Facts:
plotisku: ρ gukli, gise, brifli, brosuk; ψ radrustar, dostem; π 854
stikle: ρ degubar, tafler; Λ klobrul, mafla; ψ gise, radrustar; π 483
pozores: ρ flaplin; Λ pari; π 326
veskidrol: π 483
bebu: ψ zagro, radrustar; π 363
saskun: ρ draton, trotir, tafler; π 854
tretruskul: ψ klotar, nokan, dromegek; π 334
skozon: ρ guvun; ψ gise; π 334
dubro: Λ neka; ψ tremin, radrustar; π 326
febrem: ψ tremin, skozon; π 483
sibes: π 326
trogri: Λ fepok; π 326
lutom: ρ nuflok, menun; Λ nila; π 854
dostem: ψ kobrar, beles, dromegek, tremin; π 326
nuro: ρ draplokla, gegol; π 756
kapipas: ψ reskul; π 854
guplil: Λ gukli; π 326
loskal: Λ nebri; ψ boklos, stikle, gelok; π 363
brofam: π 483
mafla: ψ nokan, trogri; π 363
kadavik: ρ manu, nebri, zata, flaplin; π 756
draton: π 756
baduflar: ρ brofam, rugrar; Λ gizul; ψ guplil, gise; π 671
flaplin: Λ brilista; ψ gise; π 363
seskor: Λ gegol, radrustar; π 671
brifli: π 363
klobrul: Λ brilista; π 756
grumu: ρ skanor, bragar, bragrel, sopes; π 671
reskul: Λ druva; π 334
tiremis: ρ bebu; ψ klotar, skozon, sopes; π 756
sekluskur: ψ stikle; π 483
gutrar: π 671
kifin: Λ brufu; π 483
sazozak: Λ brofam; ψ kobrar, dromegek; π 334
bripu: Λ plotrilo; ψ trotir; π 326
bronom: π 671
skanor: ψ kobrar, gise; π 334
rugrar: Λ skubu; π 756
tepli: π 854
klesur: Λ nuro; ψ beles; π 326
gelok: ρ stusekik, skanor, bokin; Λ stebrom, skogik; ψ radrustar, lupimem; π 326
radrustar: Λ sibes; π 483
fepok: Λ sibes; π 854
trotir: ψ klikastor, gise; π 756
menun: π 854
brovis: Λ sazozak; ψ klikastor, reskul, radrustar; π 334
lupimem: Λ mison; ψ klikastor, radrustar; π 326
gukli: Λ zevuk; π 334
floklufi: π 854
feski: ρ fludru, febrem; π 334
staklu: ψ radrustar; π 326
bruflan: π 483
brosuk: Λ stuzin, riligir; π 854
zene: ρ febrem, geflaflil; Λ plotisku; π 326
stoki: ψ reskul, nila, flaplin; π 483
troklu: π 334
flasida: ρ migrebren; Λ zevuk; ψ beles, brovis, radrustar; π 483
stebrom: Λ klotar; π 483
drivira: ρ flaplin; Λ kobrar; ψ gise; π 756
zagro: ρ gutrar, tafler, bruflan, drifin, skofes; ψ beles; π 854
tafler: Λ zevuk; π 854
nila: ψ troklu; π 854
gidrir: π 483
nebri: ψ stikle; π 363
druva: ψ reskul; π 334
lurak: ρ flumuk; Λ postetra; π 363
sidu: Λ zenefik; π 671
stusekik: Λ neka; π 483
pipluza: ρ klobrul; ψ brovis, skozon; π 854
budugul: Λ gidrir; ψ stikle; π 854
postetra: ρ grifli, sopes; Λ trogri, pari; π 671
geflaflil: π 854
greple: ρ stebrom; π 483
zenefik: ψ gelok; π 854
grifli: ψ bodren; π 363
patrin: ψ dromegek; π 334
reflon: ρ plesti, gegol, fludru; π 363
gresebris: ρ veskidrol; π 326
drifin: Λ sibes; ψ skozon; π 671
pari: ρ mafla; Λ sibes, fepok; ψ radrustar; π 756
plotrilo: ρ kapipas, bragrel; Λ guvun; π 483
fludru: ψ gise, klesur; π 671
buvik: Λ brilista; π 363
plustas: ρ fazun, geflaflil, zukleplak; π 334
neka: π 756
dreza: Λ loskal; π 363
draplokla: ψ gelok, druva; π 326
plesti: Λ riligir; ψ pipluza, bokin, reskul; π 363
brilista: ρ troklu; Λ pari; π 326
toreso: ψ drifin; π 854
zata: Λ tepli; π 334
fazun: ψ radrustar; π 671
brifo: Λ flaplin; π 483
bragrel: Λ nuflok, gise; π 363
zukleplak: Λ buvik, greple; π 483
gegol: Λ veskidrol; π 483
relo: Λ rugrar; π 334
skubu: Λ sibes; π 363
degubar: Λ tremin; π 363
nuflok: π 334
migrebren: Λ bokin, druva; π 671
kobrar: ψ gise, radrustar; π 363
brefli: ρ stusekik, klobrul, dreza, tretruskul, kovuk; Λ dromegek; π 363
klotar: Λ sibes, zenefik; ψ lupimem; π 363
zevuk: ρ skanor; π 334
gukle: ρ brifo, bronom, toreso; ψ tremin; π 671
skotrol: ρ vuso, budugul, trotir, gidrir; ψ skozon, radrustar; π 671
broklek: Λ kobrar, grumu; ψ beles, klesur; π 363
kofler: ρ skanor, tepli, floklufi; ψ tremin, gelok; π 326
guvun: Λ kofler, geflaflil; π 326
kovuk: Λ gidrir; π 363
vuso: Λ pagre, menun; π 363
skogamal: Λ gizul, zagro; π 671
bokin: Λ reskul; ψ klotar; π 334
boklos: Λ zukleplak; ψ klesur, radrustar; π 326
truten: ρ vuso, beles, dubro, sazozak; π 483
stoflore: ρ skubu, dreza, menun; Λ pozores; π 671
sopes: Λ puze; ψ guplil, gise, radrustar; π 326
pagre: ρ skogamal; Λ drifin; π 326
dromegek: ρ puze, skofes; π 363
mison: ρ fazun, fludru, boklos, bripu; Λ budugul, reskul, gukle; π 671
bodren: ψ stikle, druva; π 483
manu: Λ sibes, flumuk; ψ brovis, fludru, skogik, nila; π 363
gizul: ρ fepok, gise, bragar, druva; Λ nila; π 483
stuzin: π 854
riligir: π 363
skofes: Λ postetra, bokin; π 756
bragar: Λ bodren, sazozak; ψ klikastor, fludru, riligir; π 671
tremin: ρ nuflok; Λ seskor, bruflan, mafla; ψ dromegek; π 483
puze: ψ brovis, tretruskul, radrustar; π 326
nokan: ρ draplokla, seskor, trotir; ψ radrustar, druva; π 326
brufu: ρ stoki, sopes, sazozak; π 334
flumuk: ψ loskal; π 363
gise: Λ nuflok, kadavik; ψ radrustar; π 326
keplin: ρ vuso, gukli; Λ buvik; ψ mison; π 334
beles: Λ bero; π 334
skogik: ρ reskul; ψ klikastor, skozon; π 756
drosogok: ψ gukli, trotir; π 671
klikastor: ρ brovis, bripu; ψ gise; π 671
bero: ρ manu, bruflan, sazozak; π 854
desto: ρ loskal, bokin, troklu; π 483

Known rows:
[-11  16   6  70   0  -5 -54  -9  -8   1  32  10   7  39  12 -15  -4 -21
  -7   2  20  -4   0 -12 -32   8 -16  32   8 -86  -4  28] -> mison
[ -8  -6   1  25   3  -2 -19   2 -13  13   5   8  -1   6  -2   1  11  -2
  -7  -1 -10  -2   2  23 -21  11   3  -4 -24  12 -14 -13] -> bripu
[-12   3   0   8   4  -3 -54  -8   3   0  44  15   6  10  11  -3   1  -5
 -11  -7  12  -2  -1 -10 -10  14 -15  29  26 -21  -3  22] -> klikastor
[ 12  20  10  30   5  -4 -16  -7   6 -21  12  -7   6   8   1   3  -4   0
   2   2  13 -10  -2 -19  18   7 -11  -5  22 -32   4  24] -> desto
[ -8  -1  -8 -23  -4   8 -26  -9   6 -13  -1   5   7  10  21 -10  -8   5
  -4  -5   6  -4   5 -17   9  15 -22  14  41 -14  17  21] -> dromegek
[ -2 -19   3 -46  -7   8  27   3  -1 -10 -22  -1   0 -21  -4   5  -4   5
   3  -7 -20   1  -3  21  18  -2  12 -11  -6  37  16 -10] -> sazozak
[  0   3  -4 -32   8   6  26   3   1   7  -9 -15  -3 -22   1  -7  -5  -8
  -2   6  -1   8   8  -7  22  -4   3  10 -14   1  19 -11] -> tafler
[ -3   5  -1   4   2   3  24  -1   1  11  -5  -2  -2  -9  -3  -4   2  -9
   0   4   2   7   2  -2  -1 -10  12   3 -17 -17   3  -8] -> menun
[  2   2  -6  32  -1   2  14  -3  -6   9 -28  -1  -2  -5  -2  -2   3  -3
   2   6   4   3   4   1   0  -6   5 -13 -28 -13  -7  -6] -> zukleplak
[-12   6   0  45   1   4   3  -5  -8  19  -8   7  -1   4  -1  -4   4 -12
  -1   5   6   4   2   0 -22 -11  13   2 -27 -39 -10  -5] -> geflaflil
[-17  -6   7  60  -6   3  -9  -7 -19  10 -12  17   1   8   9   5   6  -7
  -8 -11  -7   2   4  34 -36   5   7 -16 -33 -33 -17  -2] -> febrem
[ -3  -6 -12  -1   2   7  -7   0  -7  13 -15  18  -1  -4  -1   1  11   3
  -3   6  -6  -2   2   4  -7  10   2  -3  -7  34  -6 -14] -> guplil
[ 10   7  -6   8   0  -2  23   2  13   6 -19  12  -5   5   3   5   2   3
  11   3   3   8  -6 -11  -2 -14   4 -11  -6   4   1 -10] -> bragrel
[ 32  33  10   2  12 -13   8  -5  41 -25  56  28   5  26   0  21  -3   9
   6  -1  15  -8 -23 -38  12  -4  -5 -12  54 -22   9  19] -> grumu
[ -1  -2 -15  -7  -2   3  -3  -3   5  17  -2   9  -4  -6   6   0   4   3
  -2  -3  -3   3   0  -2 -10  -8   2   2  -6  29  -4 -12] -> riligir
[  5 -10  -5  25   1   4  15  12  -3   3 -13   0  -5   0  -9  -2  -2  -6
   6   9  15   1   5   4 -10 -10   3 -14  -6   4   3 -14] -> rugrar
[ -3  -7  -7 -16   1  -3  18   7   1  10   2   6  -7  -2   3   7   6   9
   0  -6  -1   9  -4  10  -7  -5   4  -8 -13  23  -2  -6] -> grifli
[ 12  21   9 -20   8  -8  -5  -2  23 -16  37  -2   5  13   5   1  -8   0
   1   1   7   0  -8 -33  18   0  -9  18  34 -33  16  17] -> postetra
[-16 -39  21 -14 -29 -15 -59  10   6 -40 -29 -60   7  20 -23   1  17  18
   5   6  17 -17  11 -18  28 -21 -13  30  63  20 -58  15] -> drivira
[ -4  -9  -1   4  -2   1   3  -2  -3   6   2   1  -3 -14  -1   9   7   8
  -4  -6  -7   3   3  17   3  -1   6 -16 -17  23  -6  -8] -> sekluskur
[  3   0  -7   6  -4  -1  16   4   4   7 -18   5  -6   3   3  -3   1  -4
   5   3   1   9  -1  -6  -5 -10   4  -4 -16  -7   5 -12] -> skubu

Rows:
No name comes twice in this set of rows, the named rows included.
[-12 -14  19 -25 -30 -15 -39   3   1 -38 -69 -62  11  34 -16 -10  20  17
  18  23   8 -19   6 -39  39 -25 -13  43  48 -14 -53  14] => pozores
[ -5  10  12  90  -5  -3 -61 -12 -22  -9  26   2  10  25  -1 -17  -4 -22
  -2   0  16 -12  -5   5 -37  17  -8  13  -8 -84   1  34] => feski
[ 11  10  -6  27   1   1  28  -2   5   2 -14  11  -2  -1  -5   9   6   2
   7   6   5   2  -2  -4   4  -9  11 -22 -10   5  -3  -7] => stusekik
[  0   4 -18   1   0   4  15   1 -15  13  17   2  -4 -11  -8  -2   1   0
   8   5   6  -6  -8   5 -16   1  16 -16 -10  26  -7   0] => troklu
[-10  -7   3 -25   4   3  12   1   0  13  11   3  -4 -18   3   8   3   1
  -6  -5 -12   8   4  12  -1  -2  12   2 -11  17  -3 -13] => budugul
[  3   0  15  -6   0  -8 -33  -9  -2 -17  28 -19   8  -2   5   5 -10   6
 -11 -13  -3 -10   0   7  11  14  -8   1  13  -9  -7  22] => flasida
[ -5  15   7  70   1  -9 -51  -7  -9  -5  15  -1   6  35  10 -14  -6 -17
  -2  -2  18  -2   0  -6 -25  12 -22  25   1 -75   1  29] => reflon
[ -8   5 -12 -15   7   4  23   0  -7  23   3  -8  -5 -12  -2   3   2   2
  -4   2   4   1  -1   4 -13  -5  18  -5  -7   9 -15  -4] => nila
[-10  -6  -5 -14  -4  -2  16   7  -3  10  -5   4  -7   2   5   4   3   7
   2  -6  -7   9  -1  16 -12  -5   4  -8 -17   4  -1  -4] => mafla
[ -9  -9  -5 -23   2   3   9   3  10  17   2  15  -6 -12   4   4   7  -1
  -7  -5  -8  10   1   6  -6  -7   4   9  -8  20  -1 -11] => drifin
[ -5   1   6 -48  12  -3 -26   2 -13 -15  10 -18   7   2   9 -12 -12   2
  -7  -4  -5  -4   4   5  23  37 -23  16  23   1  16  20] => nokan

Now the same elements, written a new way:
Known rows:
[-29  40  34  28   1  24 -15 -29 -47 -24   9 -19  -3  22] -> stikle
[  2  17  20  11  -7   3  46 -32   9 -30  29  13   7   2] -> bodren
[ 39  19  -7   8  11  21 -10 -13 -22 -11  -7  -2  34  -9] -> gukli
[ -9  -2  -1  12 -13 -27   1 -36  22 -41  14   4 -12 -26] -> boklos
[  2  -2   8  18   1  -4 -30 -21  -3 -20  14   1  12 -39] -> klesur
[-18   2  -2  -5   3   9 -20 -30 -45  -9  -4  11  52 -48] -> beles
[ 20  19 -19 -11   3  -6  23  -3  -4  28   9  17  13 -11] -> zata
[ 11   4   9  -8   0  13  -1 -17  32  24  -6   6  -8 -16] -> menun
[-19  16  12 -11   0  23 -31  -4  10  32 -12 -25 -29  30] -> lutom
[ 15   8 -14 -11  10  -3   1 -14  24  17   6  47   8   4] -> zukleplak
[ 21 -24  -3  11  -5   1   8   2   0  22  -5  22  -7 -17] -> bronom
[ 25 -23   2 -17 -24 -34  40  -2  19 -37   0   4  25  35] -> plesti
[ 24 -10 -10  -8  12  -7  15  -8  -8  24  -1  28   5  -5] -> skubu
[ -9  -6  24   9 -13 -11  -3 -10  13 -34  13  -5  28 -20] -> lupimem
[ 17 -15  -3   3 -25 -13 -17  26 -14 -27 -22 -43  -4  38] -> skogik
[-16   8  15  -2   4  12 -34  11   0  28   1  -9 -36  18] -> pagre
[-27   5  19   7 -10  -4  31 -23  35 -19   5 -17   8 -27] -> zenefik
[-14  -1  16  13  -1 -23  16  -9  21 -36   4  -4  12 -29] -> staklu
[ -9   0  50  22  -8 -15  36 -38  27 -29   7  -6  -7   1] -> draplokla
[-19 -10 -25 -18 -10 -51 -13 -25  52 -38  -9  30  16  31] -> febrem
[  1 -16 -17   3   7 -22  -6 -13 -29 -26   0  -7  33 -26] -> kobrar

Rows:
No name comes twice in this set of rows, the named rows included.
[ 25 -32  12  16  -8 -11   5  21   1 -15  -4  -3  29 -15] => drifin
[ 19   5  24 -33 -42  15   9 -25 -22 -32  17  11  53  -2] => reskul
[  4   4  26 -27 -32   7  37 -29 -13 -27  22   9  34  -3] => druva
[ 29   8  13 -14 -18  14  -1  -6  43 -18  16 -10  30  -3] => nila
[ -2 -15  13 -16 -22 -12   9  -8 -20 -23   9   8  49 -16] => klotar
[  2  23  -1  28   5  -2  35 -33   9 -29  25  14  -2  -3] => sekluskur
[-14  -3  38  -7 -16   3   9 -17  11  -5  19  15  10 -35] => trogri
[-56  -4  15 -21  -4  -5 -51  -8 -74   7 -22 -20  35  -9] => dromegek
[ -5 -17   3  11  -6   7 -22  12 -18  32 -22   3 -37  18] => stoflore
[ 45  -3 -25  -3  -6  -4 -13  -7 -21 -21  11   4  30  -9] => riligir

